Here is a tiny trained network, its code and every weight. The questions are about switching its units off for an input and a class, where a switched-off unit gives its printed mean instead of its output.

import numpy as np


def w(rows, s, z=0):
    codes = np.array(rows[::2]) - 128.0
    scale = np.full(codes.shape[1], s)
    scale[-1] = z or s
    return codes * scale


def norm(h):
    return h / np.sqrt((h * h).mean(-1, keepdims=True) + 1e-5)


def f(y):
    return np.maximum(y, 0)


def log_softmax(a):
    a = a - a.max(-1, keepdims=True)
    return a - np.log(np.exp(a).sum(-1, keepdims=True))


def net(x, mask):
    res = np.array(x, float).reshape(1, 7) / 4 @ E
    u = 0
    for l in range(2):
        y = f(norm(res) @ A[l][:, :-1].T + A[l][:, -1])
        res = res + np.where(mask[u : u + 5], y, B[l][:, -1]) @ B[l][:, :-1]
        u += 5
    return log_softmax(norm(res)[-1] @ U[:, :-1].T + U[:, -1])


A, B = {}, {}
E = w([
[123,125,127,125,129,133,132,128,124,127,130],'x0',
[125,130,128,131,128,128,130,126,132,131,128],'x1',
[158,150,172,62,80,193,230,34,240,75,166],'x2',
[155,174,229,225,132,149,109,149,111,47,64],'x3',
[121,129,127,125,129,126,133,126,129,126,130],'x4',
[175,135,106,76,254,101,46,17,116,48,81],'x5',
[126,122,126,127,128,127,131,125,124,126,130],'x6',
],0.0005)
A[0] = w([
[121,131,121,208,60,48,111,233,69,254,107,152],'0.n0',
[184,132,130,71,161,92,119,37,153,87,101,2],'0.n1',
[172,146,156,75,125,94,156,49,173,107,115,8],'0.n2',
[142,143,189,186,117,167,125,177,156,80,123,35],'0.n3',
[45,125,53,73,76,147,206,105,154,210,191,187],'0.n4',
],0.0013,0.00079)
B[0] = w([
[72,92,74,91,225,251,146,109,146,13,188,254],'0.n0',
[30,105,71,145,158,183,133,234,107,140,176,172],'0.n1',
[57,81,85,146,148,207,143,237,130,112,185,165],'0.n2',
[103,127,68,122,127,83,151,66,58,163,116,167],'0.n3',
[218,103,191,83,130,121,32,222,182,127,167,223],'0.n4',
],0.0013,0.002)
A[1] = w([
[164,145,207,129,4,137,225,126,182,153,141,159],'1.n0',
[130,92,58,81,167,78,83,146,102,185,153,111],'1.n1',
[86,133,156,195,104,177,175,129,125,86,125,45],'1.n2',
[91,92,118,183,173,136,77,146,58,87,91,254],'1.n3',
[165,149,128,77,157,162,154,37,195,78,127,85],'1.n4',
],0.0021,0.00068)
B[1] = w([
[145,107,56,112,141,6,53,27,88,193,61,196],'1.n0',
[74,146,121,173,101,120,215,71,31,120,80,204],'1.n1',
[94,201,143,213,131,158,229,75,115,67,64,185],'1.n2',
[186,149,179,93,76,109,134,120,207,162,142,255],'1.n3',
[82,116,144,201,85,172,148,247,82,148,160,178],'1.n4',
],0.0018,0.0028)
U = w([
[52,51,45,54,167,201,162,229,103,132,234,158],'0',
[96,150,67,147,125,27,170,2,39,168,27,232],'1',
[113,190,201,237,118,213,187,183,188,37,107,155],'2',
[245,184,219,107,186,53,16,122,179,103,70,36],'3',
[205,57,88,51,46,42,48,127,243,224,168,4],'4',
],0.0057,0.0011)

Each question gives the input, the list of numbers given to net, and the class t.
The units are the neurons (one row each of A and B). Each row of codes is followed by its name. A weight is (code - 128) times the scale printed after its matrix; where a second scale follows, it is the last column's (A, B and U).
mask holds one flag per neuron, layer by layer. A switched-off neuron (its flag False) gives its mean, the last column of its row in B, instead of its output. The means were averaged over made-up inputs and are rounded, as every weight is.
A unit's drop is (log p(t) with every unit on - log p(t) with that unit switched off) / (log p(t) with every unit on - log p(t) with every unit switched off).
The circuit of an input: a set's keep is (log p(t) with only the set's units on - log p(t) with every unit switched off) / (log p(t) with every unit on - log p(t) with every unit switched off). Starting from all 10 units, units are removed one at a time, each time the one whose removal leaves the highest keep (on an exact tie, the one counted first), for as long as the keep stays at least 0.8.
units of the circuit, in order: the units of the circuit, biggest drop first
most important unit: the unit with the biggest drop
k most important neurons: the k neurons with the biggest drops, biggest first
drop of u: that unit's drop, to one decimal
input [2,2,-5,-1,5,0,-6], class 0: units of the circuit, in order -> [0.n0]
input [-5,6,1,-3,-7,-8,7], class 4: 2 most important neurons -> [1.n0, 0.n4]
input [-6,-8,4,-7,2,-6,-3], class 4: units of the circuit, in order -> [0.n4, 1.n0]
input [6,1,8,1,5,-3,2], class 1: 2 most important neurons -> [1.n0, 1.n3]
input [4,-5,2,2,-6,-1,0], class 1: units of the circuit, in order -> [0.n0, 1.n0]
input [-5,-5,6,0,-6,-2,3], class 4: units of the circuit, in order -> [1.n0, 1.n1]
input [5,-5,0,4,1,1,1], class 3: 3 most important neurons -> [0.n0, 1.n1, 1.n3]
input [4,1,8,-1,-3,-2,5], class 4: 4 most important neurons -> [1.n0, 0.n4, 0.n0, 1.n1]
input [-8,-1,1,-1,-1,-7,2], class 4: 3 most important neurons -> [0.n4, 1.n0, 0.n1]
input [2,6,1,2,3,-4,-1], class 1: 3 most important neurons -> [1.n0, 0.n1, 0.n2]
input [6,-6,7,-4,-6,-7,0], class 4: 2 most important neurons -> [0.n4, 1.n0]
input [7,4,4,0,-4,-8,8], class 4: 2 most important neurons -> [0.n4, 1.n0]
input [7,4,7,-3,1,3,2], class 0: 2 most important neurons -> [1.n3, 1.n4]
input [3,5,3,-7,0,-4,-3], class 4: most important unit -> 0.n4
input [3,5,3,2,4,8,-8], class 2: 2 most important neurons -> [1.n4, 1.n0]
input [-3,8,-5,5,8,1,5], class 3: 3 most important neurons -> [1.n3, 1.n1, 1.n4]
input [-1,-5,-3,1,1,3,5], class 3: 4 most important neurons -> [1.n3, 1.n0, 1.n2, 0.n3]
input [-7,5,2,-1,-8,-1,8], class 4: 2 most important neurons -> [0.n0, 0.n4]
input [2,-3,3,-6,-4,6,4], class 0: drop of 1.n0 -> 0.1
input [5,3,8,-2,8,7,2], class 0: drop of 0.n1 -> 0.1
input [2,3,3,6,4,-3,-1], class 1: drop of 1.n2 -> 0.0
input [6,-7,4,-2,-6,0,8], class 4: most important unit -> 0.n0
